Each row has a name. After each piece below comes the name of the row it's from, unless a question asks for something else. Each question is about the rows just above it. Places in a row count from 1.

[-36  19  24  87 112] = K_408
[  0  48 -11 -23  80] = K_547
[  0  48 -12  88 -52] = K_910
[-44 -13  -3 -10  -5] = K_23
Where in the named rows is [87]? => K_408, 4
Where in the named rows is [-23]? => K_547, 4
Row and place of [24] in the named rows: => K_408, 3
[-5] is at row and place => K_23, 5
[-12] is at row and place => K_910, 3

[-12 -12 -39  36 -19  39 -21 -34 -20 -32 -69  20  73 -30 -59  -3  39  37
  74  51 -50 -15] : K_227
[  6 -21  -5  49 -17 -22 -21  -5 -32 -73   7  27  72 -34   3  -5  64   7
   1 -53 -20  21] : K_989
[-45   5  81  17  15  20 -29 -16  -3  45  36 -81  -7 -44  26 -90  38   7
 -55  24  23   9] : K_284
[ 34  32  44 -11  29 -13  45 -44  37   6 -47 -41  37  -4 -20  21 -24  67
  -1 -19 -80  40] : K_522
[-45   5  81  17  15  20 -29 -16  -3  45  22 -81  -7 -44  26 -90  38   7
 -55  24  23   9] : K_82
[-49 -21  -5  49 -17  54 -21  -5 -32 -73   7  27  72 -34   3  -5  64   7
   1  73  48 -15] : K_528
Row and place of [-13] in the named rows: => K_522, 6
asked: [-49 -21  -5  49 -17  54 -21  -5 -32 -73   7  27  72 -34   3  -5  64   7
   1  73  48 -15] => K_528
Row and place of [-50] in the named rows: => K_227, 21
The row with [-45   5  81  17  15  20 -29 -16  -3  45  36 -81  -7 -44  26 -90  38   7
 -55  24  23   9] is => K_284
Where do [  6 -21  -5  49 -17 -22 -21  -5 -32 -73   7  27  72 -34   3  -5  64   7
   1 -53 -20  21] appear? => K_989
Where in the named rows is [-1]? => K_522, 19
Where in the named rows is [44]? => K_522, 3

[17 16 22 59  9 18 31  7 25 14 35  3] = K_311
[ 9 39 33  5 12  6 22 11 26  4 14 20] = K_540
[ 5 26  9  5 88 38  6 25  3 19  4  2] = K_785
[16  9 20 17 20  5 20  5  8  4  9  2] = K_874
[13 19 11 17 13  9  4 29 14 45  8  6] = K_413
[34 36  6  6  6 22  7 30  6 23  8 14] = K_151
[18  9 30  6 13 11 50 24 11  8 22 17] = K_772
[ 9 22 30 16 27 19 26 17 13  9 17 10] = K_904
[35 85 30  6  7  8 27  6 18 12 17 11] = K_618
[35 85 30  6  7  8  5 27 18 12 17 11] = K_247
The row with [35 85 30  6  7  8  5 27 18 12 17 11] is => K_247
Which row holds [ 9 39 33  5 12  6 22 11 26  4 14 20]? => K_540
[39] is at row and place => K_540, 2
asked: [35 85 30  6  7  8 27  6 18 12 17 11] => K_618
asked: [ 9 22 30 16 27 19 26 17 13  9 17 10] => K_904
[24] is at row and place => K_772, 8
asked: [13 19 11 17 13  9  4 29 14 45  8  6] => K_413

[ 15  -4 -41  16 -21 -13  21   3 -66  -6  16  54  19 -39  47  14  -3  37
  18  43  61  49 -68   6  50 -29  72 -17  26  47   4  -3 -19  59   8   7] -> K_117
[-22  -7  -8 -18 -31  36  40  -9 -61  60 -40 -32  31  -1 -11 -13 -45  33
  38  33   1  12 -38  89  27   0  46  13  37  31   5 -51  23 -33  22  -6] -> K_474
[-24  -7 -16 -41 -39  32  26 -15 -32  -5 -57 -12  33   9  -4 -14 -35  38
  29  33   7  23 -25  69   7   4  26  -5  31  45 -10 -50  42 -27  27   1] -> K_520
[ 12   6 -35  30 -41 -14  22  24 -53  -7  14  29  25 -56  76  22   5  38
  12  22  51  40 -76  -4  36 -36  80 -13  34  48  11  11 -25  40  20  -8] -> K_832
[ 12  11 -41  26 -31 -12  34   6 -51  -9   7  45  11 -50  68  10  -1  61
  14  46  53  26 -73   9  32 -27  74 -20  18  50  23 -13  -7  62  23   5] -> K_860
[ 20  -2 -42   9 -38   8  13   6 -51 -14  -1  44  22 -63  61  13   5  41
  26  37  41  46 -74 -13  34 -22  -1 -17  19  52   6  -7 -30  57   2   3] -> K_824
Row and place of [51] in the named rows: => K_832, 21
Which row holds [ 12  11 -41  26 -31 -12  34   6 -51  -9   7  45  11 -50  68  10  -1  61
  14  46  53  26 -73   9  32 -27  74 -20  18  50  23 -13  -7  62  23   5]? => K_860
Where in the named rows is [-2]? => K_824, 2

[119  29  64 -30 -25 -88 -12]  K_840
[ -30  -27   80   -6  112 -106   23]  K_468
[ -55   36   80  102   74 -101   36]  K_509
[  19   31   -2 -100   27  -42  -31]  K_106
[ -15  -26  103   85    3 -102   67]  K_579
[  12   38  -99 -113  -46   72  -69]  K_587
[ -54   14   16  -80 -101  -38  -17]  K_10
[ -23  -26  -79 -108  -67   72   -3]  K_736
[ -71  -10  -35 -112   57   18  -13]  K_662
[-28 -21  28  53 -82 -49  75]  K_702
Where in the named rows is [-102]? => K_579, 6
Row and place of [102] in the named rows: => K_509, 4

[-95  79  50  64] = K_167
[-95  79  46 -94] = K_842
[-95 -96  46  64] = K_337
asked: [-95  79  46 -94] => K_842
[-94] is at row and place => K_842, 4

[ 44  21  51  50 -30 -66  81  42 -24  64 -44  52 -58   2  25  -2  24 110
 -46 -58 -15 -31  57  19  20  39  22 -53  40 -57 -67  75 111  19] -> K_716
[ 44  21  51  56 -30 -66   1  42 -24  64 -44  52 -58   2  25  -2 -37  49
 -46 -58 -15 -31  57  19  20  39  22 -53  40 -48 -67 -23 111  19] -> K_362
[ 44  21  51  50 -30 -66  81  42 -24  64 -44  52 -58   2  25  -2 -37  49
 -46 -58 -15 -31  57  19  20  39  22 -53  40 -48  55  75   4 -19] -> K_818
The row with [ 44  21  51  50 -30 -66  81  42 -24  64 -44  52 -58   2  25  -2 -37  49
 -46 -58 -15 -31  57  19  20  39  22 -53  40 -48  55  75   4 -19] is => K_818
[ 44  21  51  56 -30 -66   1  42 -24  64 -44  52 -58   2  25  -2 -37  49
 -46 -58 -15 -31  57  19  20  39  22 -53  40 -48 -67 -23 111  19] is in which row? => K_362
Row and place of [56] in the named rows: => K_362, 4

[  9 -35  -2 -12] = K_242
[  6 -35 -32  42] = K_723
[106 -35  36 -65] = K_558
[ 37 -35  14 -69] = K_398
[ -6 -35  25  44] = K_142
[ -4 -35  -9  -5] = K_609
[ 1  7 -1 10] = K_15
[ 65 -35  96  74] = K_780
[6] is at row and place => K_723, 1
[-5] is at row and place => K_609, 4
Row and place of [7] in the named rows: => K_15, 2

[ 38 -30 -26  54  35   2  56  23] -> K_519
[-27 -27  68 -13 -11  -6 -31  46] -> K_85
[ 38 -30  45  54 -70  15 -13   2] -> K_795
[-24 -16  13  30  22 -44 -84  47] -> K_664
[-33   0 -38  15  88 -29  21  47] -> K_181
[  0  38   5 106 -59 -12  21  21] -> K_816
[ 31  52 -37  -2 -36  50 -58 -45] -> K_79
[ 28 -38 -57  33   7  17 -36 -70] -> K_926
[-45 -23 -57  -1  72 -12  32  29] -> K_976
[-65  33  32  18 -58 -15  21 -24] -> K_389
Row and place of [68] in the named rows: => K_85, 3
Row and place of [-29] in the named rows: => K_181, 6
Where in the named rows is [-33]? => K_181, 1
The row with [-24 -16  13  30  22 -44 -84  47] is => K_664
[-44] is at row and place => K_664, 6

[  -6    1  -59  -61   -4  -22   89   -8  -25 -103  -78  -14  -19  -93
   -6  -68  -29   16    3   -5   -5  -74  -50]  K_600
[ -6  49 -59 -61  -4  45  89  -8 -25  -7 -78 -14 -19 -93  -6 -68 -29  16
   3  -5  -5 -74 -50]  K_214
[  -6   49   24  -61   -4   45    2   -8  -25 -103  -78  -14  -19  -93
   -6  -68  -29   16    3   -5   -5  -74  -50]  K_857
asked: [ -6  49 -59 -61  -4  45  89  -8 -25  -7 -78 -14 -19 -93  -6 -68 -29  16
   3  -5  -5 -74 -50] => K_214
asked: [  -6    1  -59  -61   -4  -22   89   -8  -25 -103  -78  -14  -19  -93
   -6  -68  -29   16    3   -5   -5  -74  -50] => K_600

[-38  67  14  59  -7  48] : K_139
[ 36  31 -59  19 -46 -10] : K_576
[-63 -69 -15 -95  13  -3] : K_959
[ 48  19  23 -16  61 -49] : K_360
[  5 -28  12  49  63  52] : K_104
[-74  28  19   6  41  24] : K_625
[ 19 -60  14  30  31   0] : K_72
[ -2  62  79 -29 -33 -33] : K_46
[-25  26 -33   7 -16  39] : K_858
[-37  60 -30 -30 -31 -71] : K_798
Row and place of [-10] in the named rows: => K_576, 6
Row and place of [36] in the named rows: => K_576, 1
[-37] is at row and place => K_798, 1
Row and place of [7] in the named rows: => K_858, 4
[-15] is at row and place => K_959, 3
Where in the named rows is [13]? => K_959, 5
[49] is at row and place => K_104, 4

[ -4  47  -2  25  44 -21   6  55  17   8 -38  -4  35 -64  72  11] = K_286
[ 17 -45 -48  -9 -74  -1   2 -29 -21 -10   0  49  15 -17   0   1] = K_211
[ 27  21 -18  42  43  77   1 -60  76  51  34  15   9 -94   5 -29] = K_333
[ 23 -27 -40 -10 -26  -6   9   2 -20  12 -20  -1  13 -54  32   2] = K_97
[ 23 -27 -40 -10 -26  -6   9   2 -20  12 -20  -1  13 -49  -4 -20] = K_536
Where in the named rows is [27]? => K_333, 1
[77] is at row and place => K_333, 6
Row and place of [43] in the named rows: => K_333, 5

[ 97  18  63 -52 -51  18  44 -43] = K_57
[-17  39  22 -70 -44  53   0 -48] = K_788
[101  -9  57 -17 -18  12  41 -43] = K_586
[119   1  67 -16   9 -29  51 -28] = K_585
[-30  35 -25  17  29 -42  -8  52] = K_174
[-60  19 -37  21  26  -7 -24 -61] = K_348
Where in the named rows is [-60]? => K_348, 1
Where in the named rows is [-52]? => K_57, 4
[0] is at row and place => K_788, 7
[29] is at row and place => K_174, 5
Row and place of [1] in the named rows: => K_585, 2
Row and place of [21] in the named rows: => K_348, 4
[-24] is at row and place => K_348, 7

[ -10  -55  -39  -40   26  -38  -72  -69  -44  -22    4  -39  -28   18
   10  -40  -64 -108    9    5   42   15  -18  -29  -85 -103  -83  -67
  -47  -48  -31  -19   63  -46   68  -21   25   30  -27  -42 -105  -45
  -32  -77  -37  -70] -> K_52
[ -8 -48 -33 -40  22 -36 -65 -62 -39 -21   5 -32 -26  14  11 -34 -56 -96
  10   7  39  14 -14 -36 -76 -91 -74 -58 -44 -42 -30 -37 -51 -39  60 -20
  21  29 -22 -37 -96 -42 -30 -68 -30 -63] -> K_248
[-30   1 -19  19 -18   9   3   9 -11 -10 -35 -23   4  -6 -36 -20  -9  17
 -36 -42 -50 -20 -31   9   5  12  14  -7   6  -5   2  -8 -41 -19 -44  -4
 -23 -45 -23 -14  29   1  -4  11 -28  -2] -> K_553
[ -2 -24  -2 -34 -20 -27 -16 -29 -21 -14  -3  -4 -27 -30  -6  -3  -7 -23
  -4  -6  -9 -28  -2 -29 -13 -23 -30  -7 -28 -11 -30 -27 -16  -5 -16 -30
 -25  -3  -2  -5 -33 -18 -25 -23  -3 -13] -> K_501
[-74] is at row and place => K_248, 27
Row and place of [-103] in the named rows: => K_52, 26
Row and place of [6] in the named rows: => K_553, 29
Row and place of [-38] in the named rows: => K_52, 6
[-68] is at row and place => K_248, 44
[-50] is at row and place => K_553, 21
[-67] is at row and place => K_52, 28

[ 12  92   0   8 -33 -12  14 -10  13] = K_983
[  4 -15  14 -23  21  -3 -10  49   4] = K_703
[  5  -3  -7 -20  23  -4   9  -3  -2] = K_70
[ -3   5   1 -14 -24  -2  -1  25  -6] = K_20
[ 33  59 -15  22   6   6  26   1  12] = K_940
[ -6  17 -15   0 -20  -7   8 -33  13] = K_198
[-37   7   9  -3  15  -6  13  30   6] = K_792
[-23] is at row and place => K_703, 4
Row and place of [-24] in the named rows: => K_20, 5

[ 14 -51  32  -4  53 -18 -30  35  15 -30  80 -41 -90 -15   7   6 -15 -28] : K_853
[-37 -31  53  16  50 -18  24  48  16  18 -42 -19   4  60   4  92 -65  28] : K_724
[   2  -36   -3  -15   83   -2  -36   34   23   54    8   -1   95 -109
    8  -17  -13 -112] : K_235
Row and place of [-3] in the named rows: => K_235, 3
Row and place of [48] in the named rows: => K_724, 8
[7] is at row and place => K_853, 15

[ 0 13 -4  3 -1  3  3 -2 -6  7 -2] -> K_89
[  2  10  -1   9 -24  -6  12  94  23 -27 -19] -> K_699
[ 2 23 -3  4 -9  0  6 24  3 -2 -8] -> K_93
[ -3   2  -2  -4  14   6  -7 -63 -20  25  11] -> K_991
[ -3 -10   1  -7  16   3  -9 -61 -15  -3  14] -> K_508
[  0  42 -13   9  -3   9   7 -21 -24  32  -5] -> K_35
[ -1   4  -1   0   2   1   0 -11  -5   7   1] -> K_978
[  0 -28   8  -7   2  -6  -5  14  15 -19   4] -> K_995
[ -1 -32   8  -9  11  -4  -9 -23   6 -10  11] -> K_246
[ 0 13 -4  3 -1  3  3 -2 -6  7 10] -> K_721
[  1 -15   5  -2  -5  -6   0  31  16 -19  -2] -> K_90
[  2  51 -14  14 -16   6  13  30  -9  15 -16] -> K_352
Row and place of [24] in the named rows: => K_93, 8
Row and place of [-21] in the named rows: => K_35, 8
[-28] is at row and place => K_995, 2
Row and place of [12] in the named rows: => K_699, 7

